Below is a small trained network, with its code and all its weights. Each question gives an input and a target symbol and asks what happens when units are switched off, that is, made to give their printed mean instead of their output.

import numpy as np


def w(rows, s, z=0):
    codes = np.array(rows[::2]) - 128.0
    scale = np.full(codes.shape[1], s)
    scale[-1] = z or s
    return codes * scale


def f(y):
    return y / 2 * (1 + np.tanh(0.7978845608 * (y + 0.044715 * y**3)))


def softmax(a):
    e = np.exp(a - a.max(-1, keepdims=True))
    return e / e.sum(-1, keepdims=True)


def log_softmax(a):
    a = a - a.max(-1, keepdims=True)
    return a - np.log(np.exp(a).sum(-1, keepdims=True))


def net(x, mask):
    ids = ['αβεηθμπφ'.index(c) for c in x.split()]
    T = len(ids)
    res = E[ids] + P[:T]
    r = res
    for j in range(2):
        rows = slice(4 * j, 4 * j + 4)
        q, k, v = (r @ M[0][rows].T for M in (Q, K, V))
        z = softmax(np.where(np.tri(T) > 0, q @ k.T / 4**0.5, -1e9)) @ v
        o = O[0][rows]
        res = res + np.where(mask[j], z, o[:, -1]) @ o[:, :-1]
    y = f(res @ A[0][:, :-1].T + A[0][:, -1])
    res = res + np.where(mask[2:18], y, B[0][:, -1]) @ B[0][:, :-1]
    return log_softmax(res[-1] @ U[:, :-1].T + U[:, -1])


Q, K, V, O, A, B = {}, {}, {}, {}, {}, {}
E = w([
[129,109,211],'α',
[98,152,254],'β',
[102,140,252],'ε',
[134,76,242],'η',
[171,45,185],'θ',
[191,31,154],'μ',
[232,199,19],'π',
[57,234,138],'φ',
],0.0076)
P = w([
[213,188,215],'0',
[92,96,190],'1',
[142,159,132],'2',
[202,97,142],'3',
[53,95,166],'4',
[123,161,105],'5',
[206,86,128],'6',
[30,86,151],'7',
[112,162,89],'8',
[217,76,132],'9',
[9,90,131],'10',
[94,177,64],'11',
[245,76,151],'12',
],0.012)
Q[0] = w([
[133,119,133],'h0',
[104,103,144],'h0',
[90,58,223],'h0',
[145,158,94],'h0',
[178,165,110],'h1',
[56,115,87],'h1',
[201,166,182],'h1',
[251,169,126],'h1',
],0.017)
K[0] = w([
[126,121,129],'h0',
[83,108,170],'h0',
[9,48,167],'h0',
[168,160,103],'h0',
[76,84,107],'h1',
[178,134,209],'h1',
[43,140,49],'h1',
[72,76,62],'h1',
],0.013)
V[0] = w([
[120,91,177],'h0',
[76,62,169],'h0',
[209,126,129],'h0',
[188,101,170],'h0',
[90,221,71],'h1',
[31,222,156],'h1',
[203,113,4],'h1',
[77,207,145],'h1',
],0.011)
O[0] = w([
[61,158,204,199],'h0',
[115,154,184,161],'h0',
[77,109,61,179],'h0',
[53,120,105,230],'h0',
[1,50,51,55],'h1',
[33,172,48,126],'h1',
[137,48,171,4],'h1',
[55,152,87,149],'h1',
],0.0086,0.0042)
A[0] = w([
[129,63,140,182],'n0',
[205,33,102,207],'n1',
[5,74,115,12],'n2',
[35,29,196,69],'n3',
[165,121,2,5],'n4',
[122,120,115,132],'n5',
[139,207,101,194],'n6',
[148,131,90,65],'n7',
[117,110,162,198],'n8',
[190,116,196,7],'n9',
[101,127,154,100],'n10',
[163,82,196,196],'n11',
[115,204,122,64],'n12',
[166,114,27,28],'n13',
[119,158,128,117],'n14',
[4,152,122,107],'n15',
],0.0088,0.0031)
B[0] = w([
[144,109,181,149],'n0',
[120,65,124,196],'n1',
[164,147,47,160],'n2',
[114,19,99,205],'n3',
[137,93,211,253],'n4',
[138,132,138,128],'n5',
[97,100,158,229],'n6',
[138,119,148,144],'n7',
[178,134,89,180],'n8',
[203,219,2,194],'n9',
[137,127,116,150],'n10',
[228,149,109,231],'n11',
[41,143,168,183],'n12',
[140,96,182,225],'n13',
[88,131,130,147],'n14',
[108,68,68,207],'n15',
],0.0071,0.0058)
U = w([
[107,140,154,4],'α',
[69,135,162,35],'β',
[73,137,171,39],'ε',
[123,167,179,143],'η',
[165,176,82,181],'θ',
[185,162,35,93],'μ',
[141,47,169,246],'π',
[106,147,2,230],'φ',
],0.0076,0.0027)

Each question gives the input, a string of symbols that net reads in full, and the target symbol t.
The units are the heads (4 rows each of Q, K, V and O) and the neurons (one row each of A and B). Each row of codes is followed by its name. A weight is (code - 128) times the scale printed after its matrix; where a second scale follows, it is the last column's (O, A, B and U).
mask holds one flag per unit, heads first, then neurons. A switched-off unit (its flag False) gives its mean, the last column of its rows in O or B, instead of its output. The means were averaged over made-up inputs and are rounded, as every weight is.
A unit's drop is (log p(t) with every unit on - log p(t) with that unit switched off) / (log p(t) with every unit on - log p(t) with every unit switched off).
The circuit of an input: a set's keep is (log p(t) with only the set's units on - log p(t) with every unit switched off) / (log p(t) with every unit on - log p(t) with every unit switched off). Starting from the 12 units with the biggest drops (on a tie, the unit counted first), units are removed one at a time, each time the one whose removal leaves the highest keep (on an exact tie, the one counted first), for as long as the keep stays at least 0.8.
units of the circuit, in order: the units of the circuit, biggest drop first
unit that matters most: the unit with the biggest drop
which heads matter: for each layer, one digit per head in row order, 1 if its drop is at least 0.15 and else 0, layers parted by /
drop of u: that unit's drop, to one decimal
input η θ π π φ π θ φ, target η: units of the circuit, in order -> (h1 h0)
input η π θ η θ μ π α μ θ η θ ε, target θ: unit that matters most -> n9
input φ π φ θ η θ π α θ π μ, target φ: units of the circuit, in order -> (h1 n2)
input η π μ μ π β ε η α π β, target η: units of the circuit, in order -> (h1 h0)
input μ ε θ θ φ μ φ ε, target μ: which heads matter -> 01
input π θ β π ε, target π: which heads matter -> 01
input θ β π π π θ η π π ε η, target θ: units of the circuit, in order -> (h1 n9 h0 n11)
input π π π θ θ θ η φ, target π: which heads matter -> 11
input μ α π π π η π π π α η, target μ: units of the circuit, in order -> (h1 n9 n11 h0)
input η φ μ π μ β θ θ η α η μ π, target π: units of the circuit, in order -> (h0 n4 n13)
input π β φ β β φ θ η π π α θ π, target π: units of the circuit, in order -> (n4 h0 n13)
input φ θ η ε, target θ: units of the circuit, in order -> (h1 n9)
input π φ η μ ε π θ μ ε θ μ η η, target μ: which heads matter -> 00
input π π ε η θ φ μ η φ α, target φ: units of the circuit, in order -> (h1)
input π η μ η θ η α θ ε β α, target π: which heads matter -> 01
input π μ π η α π ε β φ ε π μ, target π: which heads matter -> 11
input μ π ε η π θ π η φ β, target φ: drop of n2 -> 0.3
input π α α β φ, target π: drop of h0 -> 0.2
input μ π π φ η η φ φ β θ ε, target μ: drop of n9 -> 0.7
